Below is a small trained network, with its code and all its weights. Each question gives an input and a class and asks what happens when units are switched off, that is, made to give their printed mean instead of their output.

import numpy as np


def w(rows, s, z=0):
    codes = np.array(rows[::2]) - 128.0
    scale = np.full(codes.shape[1], s)
    scale[-1] = z or s
    return codes * scale


def norm(h):
    return h / np.sqrt((h * h).mean(-1, keepdims=True) + 1e-5)


def f(y):
    return y / 2 * (1 + np.tanh(0.7978845608 * (y + 0.044715 * y**3)))


def log_softmax(a):
    a = a - a.max(-1, keepdims=True)
    return a - np.log(np.exp(a).sum(-1, keepdims=True))


def net(x, mask):
    res = np.array(x, float).reshape(1, 4) / 4 @ E
    u = 0
    for l in range(2):
        y = f(norm(res) @ A[l][:, :-1].T + A[l][:, -1])
        res = res + np.where(mask[u : u + 13], y, B[l][:, -1]) @ B[l][:, :-1]
        u += 13
    return log_softmax(norm(res)[-1] @ U[:, :-1].T + U[:, -1])


A, B = {}, {}
E = w([
[134,176,2,80,96,111,115,204,123,126,111],'x0',
[18,112,121,72,161,126,143,117,209,146,67],'x1',
[143,185,165,40,214,118,115,176,160,151,252],'x2',
[162,156,137,215,196,106,48,149,151,155,74],'x3',
],0.0049)
A[0] = w([
[158,26,204,129,218,90,129,121,111,118,75,141],'L0N0',
[98,143,154,48,123,108,154,70,235,174,73,97],'L0N1',
[130,165,138,42,66,184,154,39,123,137,145,182],'L0N2',
[93,76,235,137,168,167,187,141,39,80,110,98],'L0N3',
[116,113,53,115,97,50,133,230,70,154,166,118],'L0N4',
[154,125,188,53,134,128,39,122,197,130,225,109],'L0N5',
[253,127,151,164,65,134,158,160,104,164,165,73],'L0N6',
[72,146,88,163,110,125,170,141,97,86,137,61],'L0N7',
[106,233,82,71,119,112,144,142,126,131,24,54],'L0N8',
[60,108,134,91,119,96,82,107,146,127,86,7],'L0N9',
[224,101,123,109,119,83,127,48,77,141,159,71],'L0N10',
[168,162,218,126,168,107,155,50,122,99,133,65],'L0N11',
[72,113,126,106,112,113,85,108,81,80,125,63],'L0N12',
],0.0051,0.0017)
B[0] = w([
[134,133,103,164,120,132,102,154,154,109,148,216],'L0N0',
[187,111,111,130,153,195,151,87,110,111,129,236],'L0N1',
[108,94,108,176,201,69,99,178,69,138,114,220],'L0N2',
[113,121,107,130,120,71,78,119,168,91,164,214],'L0N3',
[128,122,97,160,149,93,101,47,167,106,154,222],'L0N4',
[170,125,106,163,77,110,188,138,140,175,117,253],'L0N5',
[131,162,131,130,169,253,153,103,110,71,104,236],'L0N6',
[122,127,152,130,143,120,89,127,110,175,149,136],'L0N7',
[152,132,113,152,133,127,88,109,143,96,148,192],'L0N8',
[165,155,145,67,133,197,138,126,130,118,132,148],'L0N9',
[122,153,155,88,185,132,141,110,129,86,71,183],'L0N10',
[102,158,68,124,111,124,118,85,164,126,152,194],'L0N11',
[129,186,157,136,171,80,125,131,103,73,107,123],'L0N12',
],0.0065,0.0031)
A[1] = w([
[124,96,212,144,128,125,146,82,135,136,158,5],'L1N0',
[154,133,107,185,172,132,128,122,173,172,123,153],'L1N1',
[102,134,111,60,59,114,151,90,56,114,160,198],'L1N2',
[148,144,151,74,171,238,124,107,133,106,118,16],'L1N3',
[152,148,146,116,135,94,115,169,124,140,138,117],'L1N4',
[101,99,136,146,104,123,91,93,115,60,59,173],'L1N5',
[158,137,160,173,171,141,72,190,129,161,82,14],'L1N6',
[155,110,59,140,141,162,99,181,120,124,119,134],'L1N7',
[122,97,194,145,150,148,120,70,143,138,149,216],'L1N8',
[71,105,108,89,176,140,142,108,195,186,69,82],'L1N9',
[117,118,147,142,3,130,122,150,86,136,73,103],'L1N10',
[145,184,161,57,158,127,114,178,147,161,186,116],'L1N11',
[81,109,132,107,158,111,150,129,44,133,153,89],'L1N12',
],0.0071,0.0012)
B[1] = w([
[114,189,86,158,87,130,36,116,160,131,65,157],'L1N0',
[82,74,151,52,102,93,172,166,111,117,138,224],'L1N1',
[85,148,183,163,107,127,51,128,162,114,38,182],'L1N2',
[143,78,98,97,106,152,171,163,73,115,136,193],'L1N3',
[91,90,142,190,118,182,124,113,86,168,121,129],'L1N4',
[159,156,129,78,144,114,168,171,122,219,206,255],'L1N5',
[47,100,159,76,65,130,107,157,68,68,88,173],'L1N6',
[78,102,178,131,148,141,116,88,208,99,154,192],'L1N7',
[134,154,38,97,146,118,111,134,153,115,101,198],'L1N8',
[200,202,176,236,112,168,123,109,2,56,164,197],'L1N9',
[129,158,181,127,143,110,158,113,145,189,147,161],'L1N10',
[126,136,149,175,84,121,131,82,98,183,45,196],'L1N11',
[117,64,192,120,94,154,118,241,119,92,113,157],'L1N12',
],0.0068,0.0047)
U = w([
[178,166,123,146,157,191,155,110,50,63,134,147],'0',
[147,162,149,159,108,79,170,123,114,254,130,147],'1',
[121,156,77,154,147,78,53,89,202,89,153,176],'2',
[64,93,195,130,115,93,80,196,97,81,97,153],'3',
[142,64,99,83,166,104,175,174,151,130,174,146],'4',
[139,94,148,95,191,115,142,132,152,142,110,3],'5',
],0.013,0.004)

Each question gives the input, the list of numbers given to net, and the class t.
The units are the neurons (one row each of A and B). Each row of codes is followed by its name. A weight is (code - 128) times the scale printed after its matrix; where a second scale follows, it is the last column's (A, B and U).
mask holds one flag per neuron, layer by layer. A switched-off neuron (its flag False) gives its mean, the last column of its row in B, instead of its output. The means were averaged over made-up inputs and are rounded, as every weight is.
A unit's drop is (log p(t) with every unit on - log p(t) with that unit switched off) / (log p(t) with every unit on - log p(t) with every unit switched off).
The circuit of an input: a set's keep is (log p(t) with only the set's units on - log p(t) with every unit switched off) / (log p(t) with every unit on - log p(t) with every unit switched off). Starting from the 12 units with the biggest drops (on a tie, the unit counted first), units are removed one at a time, each time the one whose removal leaves the highest keep (on an exact tie, the one counted first), for as long as the keep stays at least 0.8.
circuit, biggest first: the units of the circuit, biggest drop first
unit that matters most: the unit with the biggest drop
k most important neurons: the k neurons with the biggest drops, biggest first
k most important neurons of layer l: the k neurons of layer l with the biggest drops, biggest first
input [4,-4,1,8], class 3: unit that matters most	L1N6
input [7,3,-6,-6], class 2: 2 most important neurons	(L0N8 L1N2)
input [-7,-1,6,6], class 2: 3 most important neurons of layer 0	(L0N11 L0N2 L0N0)
input [-8,8,-3,-8], class 0: 2 most important neurons	(L1N9 L0N1)
input [0,0,-3,-3], class 4: 2 most important neurons of layer 1	(L1N5 L1N9)
input [8,-1,-6,-1], class 2: circuit, biggest first	(L0N4 L1N7)
input [2,6,-1,6], class 0: 2 most important neurons	(L1N9 L0N2)
input [2,5,7,1], class 1: 3 most important neurons	(L1N11 L0N5 L0N6)
input [6,4,-8,-2], class 1: 2 most important neurons of layer 1	(L1N5 L1N10)
input [3,-3,2,0], class 4: 3 most important neurons	(L1N9 L0N4 L0N6)
input [-3,-6,-8,8], class 1: circuit, biggest first	(L1N5 L1N9)
input [-7,7,6,8], class 3: 3 most important neurons	(L1N1 L1N6 L0N4)
input [-1,2,5,-7], class 3: 2 most important neurons	(L1N12 L0N2)
input [3,-4,8,-2], class 1: circuit, biggest first	(L1N11)
input [-4,8,-6,8], class 0: 2 most important neurons of layer 0	(L0N2 L0N9)
input [-3,-1,-2,2], class 4: circuit, biggest first	(L1N2 L1N9)
input [-3,0,-3,-3], class 4: 4 most important neurons of layer 1	(L1N5 L1N11 L1N9 L1N12)
input [6,0,5,-5], class 2: 3 most important neurons of layer 1	(L1N5 L1N2 L1N1)
input [-4,1,4,-6], class 3: 2 most important neurons	(L0N2 L1N12)
input [-5,4,1,-7], class 3: 2 most important neurons	(L1N12 L0N2)
input [2,0,3,8], class 3: most important neuron	(L1N6)
input [-6,5,-2,-1], class 2: 2 most important neurons	(L0N3 L0N6)
input [-6,0,4,0], class 2: 2 most important neurons of layer 1	(L1N5 L1N0)
